Below are the code and all the weights of a small trained network. Each question names an input and a target symbol and asks about switching units off, where a switched-off unit gives its printed mean instead of its output.

import numpy as np


def w(rows, s, z=0):
    codes = np.array(rows[::2]) - 128.0
    scale = np.full(codes.shape[1], s)
    scale[-1] = z or s
    return codes * scale


def f(y):
    return y / 2 * (1 + np.tanh(0.7978845608 * (y + 0.044715 * y**3)))


def softmax(a):
    e = np.exp(a - a.max(-1, keepdims=True))
    return e / e.sum(-1, keepdims=True)


def log_softmax(a):
    a = a - a.max(-1, keepdims=True)
    return a - np.log(np.exp(a).sum(-1, keepdims=True))


def net(x, mask):
    ids = ['ΔΘΣΦΩγεζημξτ'.index(c) for c in x.split()]
    T = len(ids)
    res = E[ids] + P[:T]
    u = 0
    for l in range(2):
        r = res
        for j in range(3):
            rows = slice(3 * j, 3 * j + 3)
            q, k, v = (r @ M[l][rows].T for M in (Q, K, V))
            z = softmax(np.where(np.tri(T) > 0, q @ k.T / 3**0.5, -1e9)) @ v
            o = O[l][rows]
            res = res + np.where(mask[u + j], z, o[:, -1]) @ o[:, :-1]
        u += 3
        y = f(res @ A[l][:, :-1].T + A[l][:, -1])
        res = res + np.where(mask[u : u + 12], y, B[l][:, -1]) @ B[l][:, :-1]
        u += 12
    return log_softmax(res[-1] @ U[:, :-1].T + U[:, -1])


Q, K, V, O, A, B = {}, {}, {}, {}, {}, {}
E = w([
[73,78,88,193,159,107,198],'Δ',
[148,188,118,138,193,161,62],'Θ',
[169,78,77,137,126,155,147],'Σ',
[139,135,127,152,95,249,94],'Φ',
[193,147,91,114,192,93,115],'Ω',
[133,178,195,111,112,63,133],'γ',
[129,67,148,187,94,83,80],'ε',
[213,151,199,156,152,180,94],'ζ',
[158,136,196,183,160,171,191],'η',
[104,127,58,132,117,88,82],'μ',
[164,138,162,146,182,88,233],'ξ',
[111,222,135,104,129,168,145],'τ',
],0.013)
P = w([
[196,252,67,217,30,91,120],'0',
[193,237,77,214,46,93,129],'1',
[170,200,83,188,74,109,107],'2',
[147,168,78,176,88,122,113],'3',
[133,141,91,162,108,130,111],'4',
[124,114,93,142,119,144,116],'5',
[133,100,98,131,128,149,114],'6',
[117,88,101,120,122,151,117],'7',
[122,89,114,97,114,154,120],'8',
[122,82,126,98,104,154,141],'9',
[139,106,133,77,75,160,161],'10',
[141,112,138,78,55,149,182],'11',
[159,139,153,83,16,148,204],'12',
],0.0047)
Q[0] = w([
[133,119,130,110,117,129,141],'L0H1',
[146,131,135,146,132,119,126],'L0H1',
[135,138,136,121,117,131,124],'L0H1',
[206,120,88,164,186,186,152],'L0H2',
[151,64,144,168,115,200,138],'L0H2',
[89,158,147,159,56,96,176],'L0H2',
[177,169,121,123,38,107,94],'L0H3',
[178,78,157,29,161,157,47],'L0H3',
[104,2,78,46,150,190,163],'L0H3',
],0.0099)
K[0] = w([
[126,126,135,110,110,124,151],'L0H1',
[146,118,130,135,128,105,130],'L0H1',
[128,131,125,125,116,125,129],'L0H1',
[113,151,82,86,37,113,97],'L0H2',
[161,152,96,86,138,80,82],'L0H2',
[165,28,202,133,212,215,155],'L0H2',
[114,150,153,251,1,159,99],'L0H3',
[137,133,136,158,103,90,29],'L0H3',
[58,213,155,163,189,25,41],'L0H3',
],0.0092)
V[0] = w([
[55,29,181,2,206,158,104],'L0H1',
[162,196,109,194,65,107,128],'L0H1',
[177,197,75,222,94,111,157],'L0H1',
[131,134,113,114,127,132,134],'L0H2',
[124,117,103,132,118,113,134],'L0H2',
[132,132,153,126,119,131,129],'L0H2',
[127,129,137,133,138,138,119],'L0H3',
[135,130,122,117,119,116,132],'L0H3',
[142,126,116,120,110,106,139],'L0H3',
],0.0092)
O[0] = w([
[195,245,133,167,1,83,176,2],'L0H1',
[75,67,138,83,184,151,109,193],'L0H1',
[101,52,106,126,226,160,93,222],'L0H1',
[144,122,119,128,132,127,128,130],'L0H2',
[129,114,123,142,121,139,116,129],'L0H2',
[118,139,138,111,117,126,133,125],'L0H2',
[136,135,129,127,125,129,130,130],'L0H3',
[123,119,126,130,128,127,129,126],'L0H3',
[113,111,119,134,144,125,122,130],'L0H3',
],0.0066,0.0098)
A[0] = w([
[78,133,189,163,133,164,159,56],'L0N1',
[161,180,45,73,168,51,116,78],'L0N2',
[91,160,223,77,145,12,66,34],'L0N3',
[54,95,110,207,110,58,155,2],'L0N4',
[125,136,58,202,130,141,158,105],'L0N5',
[134,98,171,152,96,95,108,66],'L0N6',
[128,231,124,159,136,107,5,147],'L0N7',
[130,164,113,112,131,105,55,36],'L0N8',
[208,98,121,69,115,158,105,119],'L0N9',
[129,147,120,93,115,113,120,135],'L0N10',
[64,142,36,91,67,89,65,26],'L0N11',
[138,120,86,163,55,78,93,87],'L0N12',
],0.011,0.0022)
B[0] = w([
[215,111,118,105,127,166,115,183],'L0N1',
[175,124,89,198,114,119,67,128],'L0N2',
[140,36,119,88,97,135,102,120],'L0N3',
[75,148,202,61,138,149,114,116],'L0N4',
[89,108,153,116,111,142,170,125],'L0N5',
[135,158,150,121,148,112,101,88],'L0N6',
[93,137,134,143,175,126,176,139],'L0N7',
[121,163,125,120,156,125,148,118],'L0N8',
[87,88,130,194,108,122,113,254],'L0N9',
[165,157,109,147,149,141,136,86],'L0N10',
[248,114,146,63,139,133,133,105],'L0N11',
[155,116,153,116,145,128,125,107],'L0N12',
],0.017,0.0033)
Q[1] = w([
[92,61,110,156,154,182,111],'L1H1',
[95,125,125,137,88,126,92],'L1H1',
[176,60,121,123,155,176,123],'L1H1',
[155,156,155,107,163,147,132],'L1H2',
[132,29,122,163,166,253,135],'L1H2',
[193,97,158,146,151,162,129],'L1H2',
[164,86,136,118,150,141,110],'L1H3',
[140,179,135,94,128,67,128],'L1H3',
[172,110,144,135,154,192,155],'L1H3',
],0.027)
K[1] = w([
[167,173,129,150,17,105,167],'L1H1',
[159,106,161,137,100,136,107],'L1H1',
[157,202,147,109,94,91,193],'L1H1',
[116,137,109,74,120,93,133],'L1H2',
[157,223,172,169,1,117,174],'L1H2',
[147,202,127,99,104,135,128],'L1H2',
[150,185,171,109,125,110,149],'L1H3',
[87,88,84,100,228,179,112],'L1H3',
[140,185,102,118,112,71,166],'L1H3',
],0.019)
V[1] = w([
[155,64,159,161,111,99,168],'L1H1',
[185,141,83,123,98,224,144],'L1H1',
[101,122,104,160,8,170,69],'L1H1',
[153,146,162,139,122,168,111],'L1H2',
[150,163,205,155,114,188,73],'L1H2',
[78,210,71,109,137,173,104],'L1H2',
[116,117,62,191,136,137,177],'L1H3',
[177,126,148,150,147,31,82],'L1H3',
[124,154,240,198,146,135,113],'L1H3',
],0.012)
O[1] = w([
[142,159,160,115,160,97,179,160],'L1H1',
[142,89,124,191,161,209,126,154],'L1H1',
[104,47,61,89,254,179,78,2],'L1H1',
[101,103,148,113,122,111,87,139],'L1H2',
[103,90,141,110,109,120,42,141],'L1H2',
[139,114,74,102,99,239,134,87],'L1H2',
[128,94,170,135,65,143,173,154],'L1H3',
[103,140,99,153,106,51,127,76],'L1H3',
[26,120,185,118,151,133,120,115],'L1H3',
],0.008,0.011)
A[1] = w([
[103,248,142,205,131,187,1,57],'L1N1',
[197,134,52,91,127,133,121,162],'L1N2',
[60,132,89,179,112,156,215,110],'L1N3',
[18,237,64,124,142,127,109,227],'L1N4',
[102,184,158,144,66,172,150,104],'L1N5',
[140,61,123,64,46,101,164,148],'L1N6',
[150,100,62,55,187,163,191,114],'L1N7',
[140,182,49,73,133,47,248,76],'L1N8',
[34,130,54,77,48,146,40,217],'L1N9',
[121,150,171,48,166,145,198,35],'L1N10',
[179,104,133,8,101,68,63,5],'L1N11',
[243,161,119,53,145,208,197,31],'L1N12',
],0.0069,0.0025)
B[1] = w([
[139,197,161,149,132,144,43,230],'L1N1',
[136,153,82,79,88,99,159,163],'L1N2',
[75,128,148,209,180,107,156,244],'L1N3',
[175,76,83,100,204,122,188,160],'L1N4',
[96,199,95,72,106,149,175,195],'L1N5',
[187,86,131,69,57,148,51,191],'L1N6',
[194,152,106,42,86,110,204,253],'L1N7',
[107,117,102,49,56,96,14,206],'L1N8',
[99,255,75,133,38,86,149,243],'L1N9',
[160,161,163,146,67,188,117,164],'L1N10',
[130,139,134,186,225,222,114,151],'L1N11',
[66,187,129,210,94,118,131,220],'L1N12',
],0.0088,0.0038)
U = w([
[83,138,171,34,119,155,138,1],'Δ',
[109,216,87,133,117,163,131,31],'Θ',
[255,126,171,141,152,172,195,174],'Σ',
[170,74,115,31,106,167,55,109],'Φ',
[73,33,51,150,67,77,169,217],'Ω',
[206,155,77,64,130,86,84,206],'γ',
[115,231,98,125,240,125,126,183],'ε',
[46,131,115,65,137,90,29,133],'ζ',
[138,101,208,190,127,172,65,130],'η',
[200,155,56,209,115,63,53,135],'μ',
[143,167,160,98,60,58,127,101],'ξ',
[122,146,69,146,56,224,69,98],'τ',
],0.0053,0.003)

Each question gives the input, a string of symbols that net reads in full, and the target symbol t.
The units are the heads (3 rows each of Q, K, V and O) and the neurons (one row each of A and B). Each row of codes is followed by its name. A weight is (code - 128) times the scale printed after its matrix; where a second scale follows, it is the last column's (O, A, B and U).
mask holds one flag per unit, layer by layer, with each layer's heads first. A switched-off unit (its flag False) gives its mean, the last column of its rows in O or B, instead of its output. The means were averaged over made-up inputs and are rounded, as every weight is.
A unit's drop is (log p(t) with every unit on - log p(t) with that unit switched off) / (log p(t) with every unit on - log p(t) with every unit switched off).
The circuit of an input: a set's keep is (log p(t) with only the set's units on - log p(t) with every unit switched off) / (log p(t) with every unit on - log p(t) with every unit switched off). Starting from the 12 units with the biggest drops (on a tie, the unit counted first), units are removed one at a time, each time the one whose removal leaves the highest keep (on an exact tie, the one counted first), for as long as the keep stays at least 0.8.
circuit, biggest first: the units of the circuit, biggest drop first
most important unit: the unit with the biggest drop
top k neurons: the k neurons with the biggest drops, biggest first
heads that matter: for each layer, one digit per head in row order, 1 if its drop is at least 0.15 and else 0, layers parted by /
input ε μ Σ, target μ: top neuron -> (L0N11)
input γ γ Θ Σ Σ Σ ε γ Σ η Σ, target η: top 2 neurons -> (L0N3; L0N1)
input Θ Θ γ η Σ τ η Σ Φ ξ Θ, target ξ: circuit, biggest first -> (L0H1; L1H1)
input ξ η ζ η μ, target μ: heads that matter -> 100 / 101
input Σ Σ τ Σ Δ τ Σ η, target τ: top 2 neurons -> (L0N1; L1N12)
input τ ε Ω Σ η Σ Σ Ω Σ η Δ τ Ω, target μ: circuit, biggest first -> (L0N2; L0H1)
input Σ Φ Δ τ ξ ζ Σ, target ξ: circuit, biggest first -> (L0H1; L1H1)
input μ Φ Θ Σ Φ ξ μ η, target ξ: top 4 neurons -> (L0N9; L0N1; L0N2; L0N3)
input Ω Σ Δ η Θ Σ η Σ Φ Θ Σ γ Θ, target γ: heads that matter -> 100 / 101
input ζ η Σ Θ Σ Σ Φ ε ξ Σ Ω Δ Θ, target ε: heads that matter -> 100 / 000
input ζ η γ μ Θ η η ε Σ Σ μ Θ, target μ: top 2 neurons -> (L0N11; L0N9)
input Σ Φ Σ, target Φ: heads that matter -> 000 / 111
input ζ Θ ζ Σ Θ Δ Σ η Σ Θ Φ Θ, target Φ: circuit, biggest first -> (L0H1; L1H1; L1H2)
input Θ γ Θ, target γ: heads that matter -> 100 / 111
input Θ Σ Σ η Σ μ Ω Θ Σ μ, target γ: circuit, biggest first -> (L0H1; L1H3; L0N11)
input τ Φ Ω, target τ: top 2 neurons -> (L0N9; L0N3)
input Θ Σ Θ ξ η ε Θ ζ τ Σ Σ, target τ: top 3 neurons -> (L0N9; L0N3; L1N9)
input Σ ζ Σ Σ, target ζ: heads that matter -> 000 / 111
input μ Σ η η Σ, target η: top neuron -> (L0N1)
input Ω Σ Σ η η η ζ ζ, target η: heads that matter -> 100 / 100
input γ Σ η Θ Θ Φ ε τ η, target τ: heads that matter -> 100 / 110
input ζ ζ Ω, target ζ: circuit, biggest first -> (L1H3; L1H2)
input Σ Σ ε Ω Δ Σ η η Σ τ Δ, target τ: circuit, biggest first -> (L0H1; L1H2; L1H1; L0N9)
input Σ Δ μ Σ ε Σ Σ μ Θ Θ ε, target ε: heads that matter -> 100 / 101
input Θ Σ ζ Σ Σ γ, target Φ: top 2 neurons -> (L0N3; L1N6)
input Θ Σ Θ ε η ζ Ω, target η: most important unit -> L0N9
input Δ η γ Θ η Θ ζ Σ Σ Δ, target Δ: heads that matter -> 100 / 000
input τ Σ τ τ Σ Θ Σ Σ Σ η Σ ζ ξ, target ξ: top 2 neurons -> (L1N8; L0N9)
input Δ η ζ Ω τ Σ μ Σ Σ Ω Σ, target Ω: most important unit -> L0H1
